Below are the code and all the weights of a small trained network. Each question names an input and a target symbol and asks about switching units off, where a switched-off unit gives its printed mean instead of its output.

import numpy as np


def w(rows, s, z=0):
    codes = np.array(rows[::2]) - 128.0
    scale = np.full(codes.shape[1], s)
    scale[-1] = z or s
    return codes * scale


def norm(h):
    return h / np.sqrt((h * h).mean(-1, keepdims=True) + 1e-5)


def f(y):
    return np.maximum(y, 0)


def softmax(a):
    e = np.exp(a - a.max(-1, keepdims=True))
    return e / e.sum(-1, keepdims=True)


def log_softmax(a):
    a = a - a.max(-1, keepdims=True)
    return a - np.log(np.exp(a).sum(-1, keepdims=True))


def net(x, mask):
    ids = ['αβγδζηθλμξπτφψω'.index(c) for c in x.split()]
    T = len(ids)
    res = E[ids] + P[:T]
    r = norm(res)
    for j in range(2):
        rows = slice(2 * j, 2 * j + 2)
        q, k, v = (r @ M[0][rows].T for M in (Q, K, V))
        z = softmax(np.where(np.tri(T) > 0, q @ k.T / 2**0.5, -1e9)) @ v
        o = O[0][rows]
        res = res + np.where(mask[j], z, o[:, -1]) @ o[:, :-1]
    y = f(norm(res) @ A[0][:, :-1].T + A[0][:, -1])
    res = res + np.where(mask[2:6], y, B[0][:, -1]) @ B[0][:, :-1]
    return log_softmax(norm(res)[-1] @ U[:, :-1].T + U[:, -1])


Q, K, V, O, A, B = {}, {}, {}, {}, {}, {}
E = w([
[53,94,27,127,209,105,84,112],'α',
[15,105,49,106,149,106,109,106],'β',
[111,134,100,124,43,82,43,162],'γ',
[107,163,150,185,145,41,98,131],'δ',
[120,182,105,6,88,103,149,111],'ζ',
[160,139,150,23,196,135,103,70],'η',
[74,70,123,139,111,138,1,82],'θ',
[133,175,125,146,179,40,145,149],'λ',
[182,151,63,66,139,157,28,92],'μ',
[133,162,103,208,151,96,37,132],'ξ',
[76,107,252,87,100,44,123,96],'π',
[148,215,117,161,123,48,115,150],'τ',
[85,150,88,138,142,67,109,138],'φ',
[134,155,94,175,177,49,96,161],'ψ',
[101,121,117,184,195,47,87,129],'ω',
],0.0096)
P = w([
[96,169,125,165,119,133,163,118],'0',
[153,94,109,155,104,153,205,103],'1',
[141,181,170,134,117,105,100,90],'2',
[128,118,167,102,131,203,133,225],'3',
[200,137,144,90,141,4,70,130],'4',
[73,243,58,150,178,108,163,138],'5',
],0.013)
Q[0] = w([
[181,26,180,73,108,168,125,223],'head 0',
[109,167,162,66,168,72,20,157],'head 0',
[66,145,160,130,179,188,112,254],'head 1',
[199,3,138,148,96,162,189,147],'head 1',
],0.0096)
K[0] = w([
[146,111,45,201,147,24,203,25],'head 0',
[211,24,165,14,51,102,63,101],'head 0',
[155,79,119,219,126,233,254,152],'head 1',
[82,207,78,235,172,83,157,42],'head 1',
],0.0084)
V[0] = w([
[204,211,106,184,2,108,130,205],'head 0',
[170,215,135,63,209,110,230,130],'head 0',
[120,61,255,232,216,95,134,150],'head 1',
[35,117,219,53,8,87,196,138],'head 1',
],0.0097)
O[0] = w([
[112,196,85,69,33,105,132,186,229],'head 0',
[93,247,175,80,220,140,159,148,86],'head 0',
[132,130,238,169,71,203,125,124,2],'head 1',
[88,51,202,57,140,81,155,159,78],'head 1',
],0.015,0.0053)
A[0] = w([
[156,199,217,188,80,244,99,131,118],'neuron 0',
[90,41,89,147,5,156,72,93,5],'neuron 1',
[65,190,175,2,205,114,170,217,35],'neuron 2',
[22,197,140,107,12,93,135,254,116],'neuron 3',
],0.0069,0.002)
B[0] = w([
[117,110,115,120,189,57,233,132,180],'neuron 0',
[181,122,192,154,72,86,127,101,198],'neuron 1',
[101,126,144,170,67,143,44,11,221],'neuron 2',
[154,20,77,92,146,193,145,139,255],'neuron 3',
],0.012,0.0072)
U = w([
[147,82,86,228,217,184,122,98,67],'α',
[109,19,100,141,237,94,150,138,106],'β',
[151,60,96,74,83,65,124,232,98],'γ',
[168,81,155,91,121,167,222,173,200],'δ',
[68,122,134,57,160,33,116,94,84],'ζ',
[154,154,188,140,218,123,68,66,165],'η',
[197,52,144,210,93,103,107,83,122],'θ',
[92,200,186,106,111,180,147,90,196],'λ',
[170,174,39,157,172,56,100,140,148],'μ',
[165,165,89,207,33,171,158,134,10],'ξ',
[118,92,246,83,140,84,101,137,236],'π',
[97,180,112,65,50,176,106,167,37],'τ',
[98,71,90,101,117,194,72,43,2],'φ',
[147,176,107,148,119,167,209,206,152],'ψ',
[164,147,181,223,148,158,200,119,203],'ω',
],0.011,0.0033)

Each question gives the input, a string of symbols that net reads in full, and the target symbol t.
The units are the heads (2 rows each of Q, K, V and O) and the neurons (one row each of A and B). Each row of codes is followed by its name. A weight is (code - 128) times the scale printed after its matrix; where a second scale follows, it is the last column's (O, A, B and U).
mask holds one flag per unit, heads first, then neurons. A switched-off unit (its flag False) gives its mean, the last column of its rows in O or B, instead of its output. The means were averaged over made-up inputs and are rounded, as every weight is.
A unit's drop is (log p(t) with every unit on - log p(t) with that unit switched off) / (log p(t) with every unit on - log p(t) with every unit switched off).
The circuit of an input: a set's keep is (log p(t) with only the set's units on - log p(t) with every unit switched off) / (log p(t) with every unit on - log p(t) with every unit switched off). Starting from all 6 units, units are removed one at a time, each time the one whose removal leaves the highest keep (on an exact tie, the one counted first), for as long as the keep stays at least 0.8.
units of the circuit, in order: the units of the circuit, biggest drop first
most important unit: the unit with the biggest drop
heads that matter: for each layer, one digit per head in row order, 1 if its drop is at least 0.15 and else 0, layers parted by /
input β θ ω, target θ: heads that matter => 10
input τ ω μ φ, target ω: units of the circuit, in order => head 1; neuron 0
input φ γ μ ξ γ μ, target ξ: heads that matter => 11
input μ δ δ β, target δ: most important unit => head 1
input τ μ β, target μ: heads that matter => 01
input λ τ φ π λ, target π: heads that matter => 01
input μ λ θ λ π μ, target λ: units of the circuit, in order => head 0; head 1
input β γ γ μ θ, target θ: heads that matter => 10
input μ ω δ α, target ω: heads that matter => 01
input λ π τ α η θ, target α: heads that matter => 10
input μ ξ θ φ ξ μ, target φ: units of the circuit, in order => head 1; neuron 2
input ξ η θ ζ, target η: heads that matter => 10
input γ ω ω α μ δ, target α: heads that matter => 10
input γ β μ μ, target β: heads that matter => 11
input ξ θ γ η θ θ, target η: heads that matter => 10
input τ γ φ, target γ: units of the circuit, in order => head 0; head 1
input π η τ, target η: units of the circuit, in order => head 0
input θ ψ φ ζ ζ θ, target ζ: units of the circuit, in order => head 1; head 0
input θ ξ θ β θ μ, target β: units of the circuit, in order => head 0; head 1
input η τ φ, target η: units of the circuit, in order => head 0
input μ η γ φ μ θ, target φ: units of the circuit, in order => head 1; neuron 2; head 0; neuron 3
